Here is a tiny trained network, its code and every weight. The questions are about switching its units off for an input and a class, where a switched-off unit gives its printed mean instead of its output.

import numpy as np


def w(rows, s, z=0):
    codes = np.array(rows[::2]) - 128.0
    scale = np.full(codes.shape[1], s)
    scale[-1] = z or s
    return codes * scale


def f(y):
    return y / 2 * (1 + np.tanh(0.7978845608 * (y + 0.044715 * y**3)))


def log_softmax(a):
    a = a - a.max(-1, keepdims=True)
    return a - np.log(np.exp(a).sum(-1, keepdims=True))


def net(x, mask):
    res = np.array(x, float).reshape(1, 5) / 4 @ E
    y = f(res @ A[0][:, :-1].T + A[0][:, -1])
    res = res + np.where(mask, y, B[0][:, -1]) @ B[0][:, :-1]
    return log_softmax(res[-1] @ U[:, :-1].T + U[:, -1])


A, B = {}, {}
E = w([
[111,198,124,194,145,107,46,102,226,93],'x0',
[213,120,183,87,156,42,139,207,164,109],'x1',
[175,9,120,164,81,117,135,124,168,58],'x2',
[95,111,132,47,109,146,121,29,193,130],'x3',
[54,126,146,189,124,19,144,84,87,179],'x4',
],0.011)
A[0] = w([
[142,96,93,136,40,48,172,145,83,197,184],'N0',
[142,125,95,167,123,68,156,131,146,26,244],'N1',
[76,98,72,112,96,129,96,66,152,136,145],'N2',
[121,145,133,254,168,102,84,153,142,145,162],'N3',
[113,103,138,54,105,205,111,179,177,135,190],'N4',
[188,107,134,177,150,93,77,73,153,110,51],'N5',
[123,167,82,17,118,197,181,112,118,169,177],'N6',
[127,76,153,96,98,108,200,133,141,96,225],'N7',
[131,19,167,124,49,46,218,104,124,89,191],'N8',
[163,143,185,79,138,53,152,174,122,212,159],'N9',
[170,146,103,186,177,104,165,202,125,106,160],'N10',
[159,111,88,145,66,181,58,111,232,111,95],'N11',
[194,106,136,128,36,134,71,127,192,63,250],'N12',
[17,92,109,137,164,140,95,29,149,80,231],'N13',
[145,88,95,51,144,175,192,192,134,69,125],'N14',
],0.009,0.0024)
B[0] = w([
[162,154,72,73,71,130,87,145,122,73,198],'N0',
[100,150,117,142,133,120,132,50,124,86,202],'N1',
[169,142,165,88,143,150,197,98,155,173,198],'N2',
[106,254,86,101,182,104,170,21,126,149,235],'N3',
[85,95,144,178,180,141,57,119,38,127,211],'N4',
[88,111,108,124,88,162,157,100,98,143,177],'N5',
[96,146,84,167,194,126,55,73,62,84,232],'N6',
[79,161,57,90,179,44,116,112,42,105,187],'N7',
[106,152,121,140,98,87,100,93,71,29,229],'N8',
[235,144,218,28,56,145,158,136,153,117,218],'N9',
[139,211,131,97,142,124,198,106,139,145,207],'N10',
[175,94,225,133,50,127,12,166,115,91,233],'N11',
[148,158,85,156,69,110,90,129,153,79,244],'N12',
[136,212,166,62,121,89,142,84,179,186,245],'N13',
[194,105,126,127,181,113,134,154,95,115,221],'N14',
],0.0087,0.011)
U = w([
[152,12,137,138,177,137,168,166,79,137,52],'0',
[91,96,87,172,109,121,47,109,119,42,198],'1',
[128,155,119,60,137,62,143,80,134,54,191],'2',
[149,111,211,63,46,147,195,140,203,171,170],'3',
[67,156,63,145,201,102,178,75,153,158,42],'4',
[78,77,165,164,78,121,183,197,181,152,3],'5',
],0.011,0.0034)

Each question gives the input, the list of numbers given to net, and the class t.
The units are the neurons (one row each of A and B). Each row of codes is followed by its name. A weight is (code - 128) times the scale printed after its matrix; where a second scale follows, it is the last column's (A, B and U).
mask holds one flag per neuron, in row order. A switched-off neuron (its flag False) gives its mean, the last column of its row in B, instead of its output. The means were averaged over made-up inputs and are rounded, as every weight is.
A unit's drop is (log p(t) with every unit on - log p(t) with that unit switched off) / (log p(t) with every unit on - log p(t) with every unit switched off).
The circuit of an input: a set's keep is (log p(t) with only the set's units on - log p(t) with every unit switched off) / (log p(t) with every unit on - log p(t) with every unit switched off). Starting from the 12 units with the biggest drops (on a tie, the unit counted first), units are removed one at a time, each time the one whose removal leaves the highest keep (on an exact tie, the one counted first), for as long as the keep stays at least 0.8.
units of the circuit, in order: the units of the circuit, biggest drop first
top k neurons: the k neurons with the biggest drops, biggest first
drop when u is switched off: that unit's drop, to one decimal
input [-1,-8,-4,2,-6], class 1: units of the circuit, in order => (N6)
input [-8,-4,-2,0,0], class 1: units of the circuit, in order => (N6, N13)
input [5,8,-7,-6,-8], class 3: units of the circuit, in order => (N9, N6)
input [5,-6,7,5,-5], class 3: top 4 neurons => (N13, N2, N6, N8)
input [2,3,5,-2,-2], class 1: units of the circuit, in order => (N13, N9)
input [4,2,-6,-5,4], class 4: units of the circuit, in order => (N3, N11)
input [0,-7,6,-2,5], class 2: top 2 neurons => (N8, N0)
input [0,-7,-4,0,7], class 4: top 2 neurons => (N9, N11)
input [-7,-7,-8,-3,-3], class 1: top 3 neurons => (N6, N3, N13)
input [5,2,-2,5,8], class 3: top 2 neurons => (N6, N7)
input [4,-4,-1,8,-1], class 3: top 2 neurons => (N13, N2)
input [8,1,8,-8,1], class 2: top 2 neurons => (N3, N10)
input [-2,1,-5,1,6], class 3: drop when N7 is switched off => 0.1
input [3,-1,1,8,-8], class 1: drop when N2 is switched off => 0.0
input [7,-5,2,-1,6], class 4: drop when N3 is switched off => 0.1
input [-1,-8,-4,6,5], class 4: drop when N6 is switched off => 0.5
input [4,-6,5,6,-1], class 3: top neuron => (N13)
